Below are the code and all the weights of a small trained network. Each question names an input and a target symbol and asks about switching units off, where a switched-off unit gives its printed mean instead of its output.

import numpy as np


def w(rows, s, z=0):
    codes = np.array(rows[::2]) - 128.0
    scale = np.full(codes.shape[1], s)
    scale[-1] = z or s
    return codes * scale


def f(y):
    return np.maximum(y, 0)


def softmax(a):
    e = np.exp(a - a.max(-1, keepdims=True))
    return e / e.sum(-1, keepdims=True)


def log_softmax(a):
    a = a - a.max(-1, keepdims=True)
    return a - np.log(np.exp(a).sum(-1, keepdims=True))


def net(x, mask):
    ids = ['Λβμπτφω'.index(c) for c in x.split()]
    T = len(ids)
    res = E[ids] + P[:T]
    u = 0
    for l in range(2):
        q, k, v = (res @ M[l].T for M in (Q, K, V))
        z = softmax(np.where(np.tri(T) > 0, q @ k.T / 2**0.5, -1e9)) @ v
        res = res + np.where(mask[u], z, O[l][:, -1]) @ O[l][:, :-1]
        u += 1
        y = f(res @ A[l][:, :-1].T + A[l][:, -1])
        res = res + np.where(mask[u : u + 12], y, B[l][:, -1]) @ B[l][:, :-1]
        u += 12
    return log_softmax(res[-1] @ U[:, :-1].T + U[:, -1])


Q, K, V, O, A, B = {}, {}, {}, {}, {}, {}
E = w([
[71,157,70,37],'Λ',
[79,3,205,167],'β',
[190,211,79,72],'μ',
[78,97,114,72],'π',
[75,103,108,69],'τ',
[2,236,85,224],'φ',
[68,108,133,163],'ω',
],0.0098)
P = w([
[225,124,137,123],'0',
[121,36,24,142],'1',
[201,127,151,134],'2',
[107,70,61,103],'3',
[175,126,166,137],'4',
[86,96,95,72],'5',
[148,131,190,134],'6',
[67,119,118,39],'7',
[120,135,210,135],'8',
[36,139,151,11],'9',
[82,139,232,138],'10',
],0.011)
Q[0] = w([
[115,7,95,82],'0.h1',
[28,151,5,182],'0.h1',
],0.018)
K[0] = w([
[253,27,127,175],'0.h1',
[208,208,35,234],'0.h1',
],0.016)
V[0] = w([
[140,180,88,161],'0.h1',
[2,143,190,109],'0.h1',
],0.0092)
O[0] = w([
[11,200,90,170,81],'0.h1',
[254,114,3,112,8],'0.h1',
],0.0041,0.0011)
A[0] = w([
[143,148,199,216,164],'0.n1',
[89,89,166,169,14],'0.n2',
[224,174,158,124,24],'0.n3',
[184,139,75,179,39],'0.n4',
[228,122,67,157,146],'0.n5',
[193,93,165,110,138],'0.n6',
[198,88,58,131,87],'0.n7',
[154,121,57,107,2],'0.n8',
[124,97,137,77,19],'0.n9',
[251,152,36,164,172],'0.n10',
[153,180,68,140,171],'0.n11',
[129,168,90,118,34],'0.n12',
],0.015,0.0048)
B[0] = w([
[101,134,94,246,211],'0.n1',
[101,214,86,93,183],'0.n2',
[146,229,203,144,205],'0.n3',
[188,106,70,89,153],'0.n4',
[194,40,175,194,207],'0.n5',
[182,139,161,59,242],'0.n6',
[182,81,76,138,177],'0.n7',
[132,160,87,201,149],'0.n8',
[125,149,75,165,166],'0.n9',
[5,179,44,141,253],'0.n10',
[161,149,134,52,249],'0.n11',
[157,75,154,130,159],'0.n12',
],0.022,0.0045)
Q[1] = w([
[135,69,169,252],'1.h1',
[94,145,14,129],'1.h1',
],0.024)
K[1] = w([
[152,146,122,253],'1.h1',
[35,99,121,106],'1.h1',
],0.028)
V[1] = w([
[111,163,84,102],'1.h1',
[2,135,197,139],'1.h1',
],0.0059)
O[1] = w([
[180,153,150,176,252],'1.h1',
[255,24,46,122,137],'1.h1',
],0.0041,0.0039)
A[1] = w([
[157,153,238,75,60],'1.n1',
[85,104,137,119,73],'1.n2',
[223,123,103,70,114],'1.n3',
[76,27,191,197,90],'1.n4',
[160,2,155,98,179],'1.n5',
[77,94,140,65,181],'1.n6',
[142,35,252,100,147],'1.n7',
[113,72,135,152,1],'1.n8',
[197,49,199,205,32],'1.n9',
[118,105,150,210,79],'1.n10',
[141,145,172,31,171],'1.n11',
[36,127,103,139,57],'1.n12',
],0.011,0.005)
B[1] = w([
[115,151,24,166,215],'1.n1',
[146,145,111,119,133],'1.n2',
[98,59,160,149,228],'1.n3',
[38,146,105,130,145],'1.n4',
[152,214,72,97,150],'1.n5',
[109,81,166,99,204],'1.n6',
[252,161,84,144,163],'1.n7',
[150,131,136,95,129],'1.n8',
[100,44,124,192,165],'1.n9',
[133,170,176,125,160],'1.n10',
[141,132,205,104,254],'1.n11',
[172,102,69,131,194],'1.n12',
],0.023,0.0071)
U = w([
[114,87,204,76,253],'Λ',
[209,79,187,239,67],'β',
[135,252,187,167,105],'μ',
[226,136,170,147,43],'π',
[216,139,179,149,35],'τ',
[90,79,24,77,187],'φ',
[92,127,181,213,77],'ω',
],0.0043,0.0058)

Each question gives the input, a string of symbols that net reads in full, and the target symbol t.
The units are the heads (2 rows each of Q, K, V and O) and the neurons (one row each of A and B). Each row of codes is followed by its name. A weight is (code - 128) times the scale printed after its matrix; where a second scale follows, it is the last column's (O, A, B and U).
mask holds one flag per unit, layer by layer, with each layer's heads first. A switched-off unit (its flag False) gives its mean, the last column of its rows in O or B, instead of its output. The means were averaged over made-up inputs and are rounded, as every weight is.
A unit's drop is (log p(t) with every unit on - log p(t) with that unit switched off) / (log p(t) with every unit on - log p(t) with every unit switched off).
The circuit of an input: a set's keep is (log p(t) with only the set's units on - log p(t) with every unit switched off) / (log p(t) with every unit on - log p(t) with every unit switched off). Starting from the 12 units with the biggest drops (on a tie, the unit counted first), units are removed one at a time, each time the one whose removal leaves the highest keep (on an exact tie, the one counted first), for as long as the keep stays at least 0.8.
circuit, biggest first: the units of the circuit, biggest drop first
unit that matters most: the unit with the biggest drop
k most important neurons: the k neurons with the biggest drops, biggest first
k most important neurons of layer l: the k neurons of layer l with the biggest drops, biggest first
drop of u: that unit's drop, to one decimal
input π μ μ β β φ μ μ ω, target ω: 4 most important neurons -> 0.n1, 0.n11, 0.n10, 0.n6
input μ μ μ φ ω, target ω: circuit, biggest first -> 0.n1, 0.n11, 1.n4
input ω μ π μ μ μ φ μ β ω β, target μ: circuit, biggest first -> 0.n2
input μ π β β τ φ τ τ Λ φ π, target π: circuit, biggest first -> 0.n10, 1.n7
input φ τ φ β φ φ μ, target φ: 4 most important neurons of layer 0 -> 0.n10, 0.n11, 0.n7, 0.n4
input π μ β β μ β μ ω μ Λ ω, target μ: 4 most important neurons -> 0.n5, 0.n7, 0.n8, 0.n10
input φ π φ μ Λ, target Λ: 3 most important neurons -> 0.n5, 0.n1, 0.n10
input β μ μ β, target Λ: 3 most important neurons -> 0.n2, 0.n10, 0.n1
input μ φ φ μ φ μ ω β μ β μ, target β: 2 most important neurons -> 0.n5, 0.n7
input ω μ τ φ μ β φ μ μ μ ω, target μ: circuit, biggest first -> 1.n10, 0.n1
input μ μ φ μ μ μ μ μ φ φ μ, target φ: circuit, biggest first -> 0.n10, 0.h1
input φ μ ω β τ π ω μ τ, target π: circuit, biggest first -> 0.n10, 1.n7
input μ β β, target β: 4 most important neurons -> 0.n6, 0.n1, 0.n10, 1.n9
input μ β τ β, target Λ: 3 most important neurons -> 0.n10, 0.n2, 0.n1
input μ ω μ ω β μ π, target π: unit that matters most -> 0.n10
input μ μ β ω φ, target φ: 2 most important neurons of layer 1 -> 1.n11, 1.n12
input τ τ μ φ β φ, target Λ: 3 most important neurons -> 0.n10, 0.n1, 1.n1
input β ω ω ω τ μ μ, target μ: 2 most important neurons of layer 0 -> 0.n3, 0.n10
input μ μ μ μ μ Λ μ μ β β μ, target β: 4 most important neurons of layer 0 -> 0.n5, 0.n7, 0.n3, 0.n6
input μ φ μ β, target φ: most important neuron of layer 1 -> 1.n12
input μ μ β, target β: 2 most important neurons of layer 0 -> 0.n6, 0.n10
input Λ β π ω φ, target φ: drop of 0.n11 -> 0.4
input μ τ π φ τ, target π: drop of 0.h1 -> 0.1
input π φ Λ, target Λ: drop of 0.n5 -> 0.4
input β μ φ μ β, target μ: drop of 0.n3 -> -0.2
